Below is a small trained network, with its code and all its weights. Each question gives an input and a class and asks what happens when units are switched off, that is, made to give their printed mean instead of their output.

import numpy as np


def w(rows, s, z=0):
    codes = np.array(rows[::2]) - 128.0
    scale = np.full(codes.shape[1], s)
    scale[-1] = z or s
    return codes * scale


def norm(h):
    return h / np.sqrt((h * h).mean(-1, keepdims=True) + 1e-5)


def f(y):
    return np.maximum(y, 0)


def log_softmax(a):
    a = a - a.max(-1, keepdims=True)
    return a - np.log(np.exp(a).sum(-1, keepdims=True))


def net(x, mask):
    res = np.array(x, float).reshape(1, 5) / 4 @ E
    u = 0
    for l in range(4):
        y = f(norm(res) @ A[l][:, :-1].T + A[l][:, -1])
        res = res + np.where(mask[u : u + 8], y, B[l][:, -1]) @ B[l][:, :-1]
        u += 8
    return log_softmax(norm(res)[-1] @ U[:, :-1].T + U[:, -1])


A, B = {}, {}
E = w([
[173,111,77,2,95,83],'x0',
[48,88,99,111,129,139],'x1',
[104,207,119,102,250,56],'x2',
[188,22,129,160,194,121],'x3',
[127,125,133,126,127,125],'x4',
],0.008)
A[0] = w([
[125,148,226,166,146,149,30],'0.n1',
[92,100,117,69,130,117,110],'0.n2',
[25,95,108,127,151,190,128],'0.n3',
[57,106,78,83,146,153,76],'0.n4',
[7,180,159,76,77,133,22],'0.n5',
[98,180,161,101,104,157,30],'0.n6',
[184,205,203,141,94,117,104],'0.n7',
[150,70,136,140,172,128,2],'0.n8',
],0.012,0.0074)
B[0] = w([
[112,144,159,230,129,109,179],'0.n1',
[165,87,191,111,99,123,200],'0.n2',
[167,91,131,203,83,71,253],'0.n3',
[182,113,133,184,120,54,195],'0.n4',
[165,253,47,116,136,156,251],'0.n5',
[111,168,82,106,134,157,167],'0.n6',
[178,152,57,164,107,95,226],'0.n7',
[187,130,68,135,179,179,150],'0.n8',
],0.013,0.005)
A[1] = w([
[202,130,148,125,169,120,72],'1.n1',
[105,177,145,153,134,66,170],'1.n2',
[69,160,113,108,186,94,93],'1.n3',
[169,152,111,70,123,110,51],'1.n4',
[58,140,158,174,141,142,54],'1.n5',
[139,118,135,143,60,213,126],'1.n6',
[95,144,131,122,207,41,182],'1.n7',
[115,106,125,9,100,113,2],'1.n8',
],0.014,0.0074)
B[1] = w([
[125,141,53,205,83,129,188],'1.n1',
[150,104,140,105,36,173,255],'1.n2',
[108,59,126,78,17,221,161],'1.n3',
[14,118,124,192,164,29,191],'1.n4',
[20,228,201,233,211,16,144],'1.n5',
[79,154,157,56,80,183,194],'1.n6',
[131,46,175,107,23,228,249],'1.n7',
[15,170,235,143,254,4,154],'1.n8',
],0.0091,0.0072)
A[2] = w([
[196,150,142,155,63,108,165],'2.n1',
[132,28,75,133,164,214,136],'2.n2',
[154,120,4,187,137,163,97],'2.n3',
[158,82,110,32,129,49,89],'2.n4',
[166,39,89,132,219,135,121],'2.n5',
[90,141,163,130,175,37,83],'2.n6',
[143,151,130,50,220,176,3],'2.n7',
[35,143,121,164,224,130,87],'2.n8',
],0.012)
B[2] = w([
[121,14,141,113,161,107,252],'2.n1',
[147,210,111,90,115,120,174],'2.n2',
[186,107,150,135,162,69,174],'2.n3',
[18,154,103,187,141,90,153],'2.n4',
[157,208,42,49,121,134,151],'2.n5',
[120,162,254,124,123,108,141],'2.n6',
[133,221,175,196,194,78,128],'2.n7',
[194,151,145,85,76,165,131],'2.n8',
],0.013)
A[3] = w([
[48,123,45,206,200,250,8],'3.n1',
[139,199,44,126,155,176,111],'3.n2',
[86,80,199,109,119,126,152],'3.n3',
[172,96,105,157,203,224,123],'3.n4',
[127,167,127,234,132,176,128],'3.n5',
[126,117,55,128,162,73,154],'3.n6',
[115,124,167,186,140,56,105],'3.n7',
[93,79,172,53,109,226,88],'3.n8',
],0.013,0.016)
B[3] = w([
[160,254,160,164,100,148,128],'3.n1',
[190,194,164,103,92,153,177],'3.n2',
[155,137,156,143,174,166,253],'3.n3',
[87,163,76,72,50,122,153],'3.n4',
[83,183,114,78,141,77,189],'3.n5',
[148,178,164,172,132,150,254],'3.n6',
[125,129,192,132,134,96,209],'3.n7',
[163,131,204,87,119,190,182],'3.n8',
],0.018,0.0071)
U = w([
[152,195,44,98,88,121,143],'0',
[159,136,163,134,118,120,210],'1',
[61,147,171,161,148,95,114],'2',
[125,93,166,110,96,186,106],'3',
[169,85,113,169,102,71,110],'4',
[165,113,127,157,170,137,92],'5',
[61,81,31,84,242,147,2],'6',
[43,73,3,112,224,163,2],'7',
],0.024,0.02)

Each question gives the input, the list of numbers given to net, and the class t.
The units are the neurons (one row each of A and B). Each row of codes is followed by its name. A weight is (code - 128) times the scale printed after its matrix; where a second scale follows, it is the last column's (A, B and U).
mask holds one flag per neuron, layer by layer. A switched-off neuron (its flag False) gives its mean, the last column of its row in B, instead of its output. The means were averaged over made-up inputs and are rounded, as every weight is.
A unit's drop is (log p(t) with every unit on - log p(t) with that unit switched off) / (log p(t) with every unit on - log p(t) with every unit switched off).
The circuit of an input: a set's keep is (log p(t) with only the set's units on - log p(t) with every unit switched off) / (log p(t) with every unit on - log p(t) with every unit switched off). Starting from the 12 units with the biggest drops (on a tie, the unit counted first), units are removed one at a time, each time the one whose removal leaves the highest keep (on an exact tie, the one counted first), for as long as the keep stays at least 0.8.
circuit, biggest first: the units of the circuit, biggest drop first
most important unit: the unit with the biggest drop
top k neurons: the k neurons with the biggest drops, biggest first
top k neurons in layer l: the k neurons of layer l with the biggest drops, biggest first
drop of u: that unit's drop, to one decimal
input [8,7,-3,6,-7], class 2: most important unit	2.n4
input [-3,-4,7,-7,-5], class 0: top 2 neurons	(0.n5; 0.n7)
input [-1,1,-5,-4,0], class 3: circuit, biggest first	(1.n6; 3.n6)
input [3,-8,7,2,-1], class 4: top 3 neurons	(0.n7; 1.n1; 1.n6)
input [1,-8,-6,2,6], class 4: circuit, biggest first	(0.n7; 3.n8; 3.n2)
input [3,3,-6,-4,3], class 3: top 2 neurons	(1.n6; 3.n6)
input [-3,5,6,-3,4], class 3: top 2 neurons	(1.n7; 0.n7)
input [-3,-7,-1,-3,-5], class 4: circuit, biggest first	(0.n7; 2.n1)
input [1,-6,7,6,2], class 3: top 2 neurons	(1.n7; 0.n5)
input [-2,7,-5,-6,4], class 4: top 3 neurons	(0.n3; 2.n1; 0.n4)
input [-7,-5,-7,-5,0], class 2: top 3 neurons	(0.n1; 1.n7; 3.n5)
input [6,3,7,1,-6], class 3: top 2 neurons	(1.n7; 1.n3)
input [7,5,4,5,1], class 2: top 2 neurons	(2.n4; 0.n3)
input [-3,2,-4,-7,1], class 0: most important unit	0.n5
input [-8,-5,-6,1,7], class 2: top 2 neurons	(0.n1; 3.n5)
input [-7,8,0,7,-2], class 4: top 2 neurons in layer 2	(2.n3; 2.n4)
input [6,7,5,-3,1], class 4: top 2 neurons in layer 1	(1.n7; 1.n2)
input [8,8,4,5,-1], class 2: top 2 neurons in layer 1	(1.n8; 1.n2)
input [-4,-6,0,1,1], class 4: drop of 3.n8	0.1
input [-1,7,-6,7,-4], class 0: drop of 0.n8	0.2
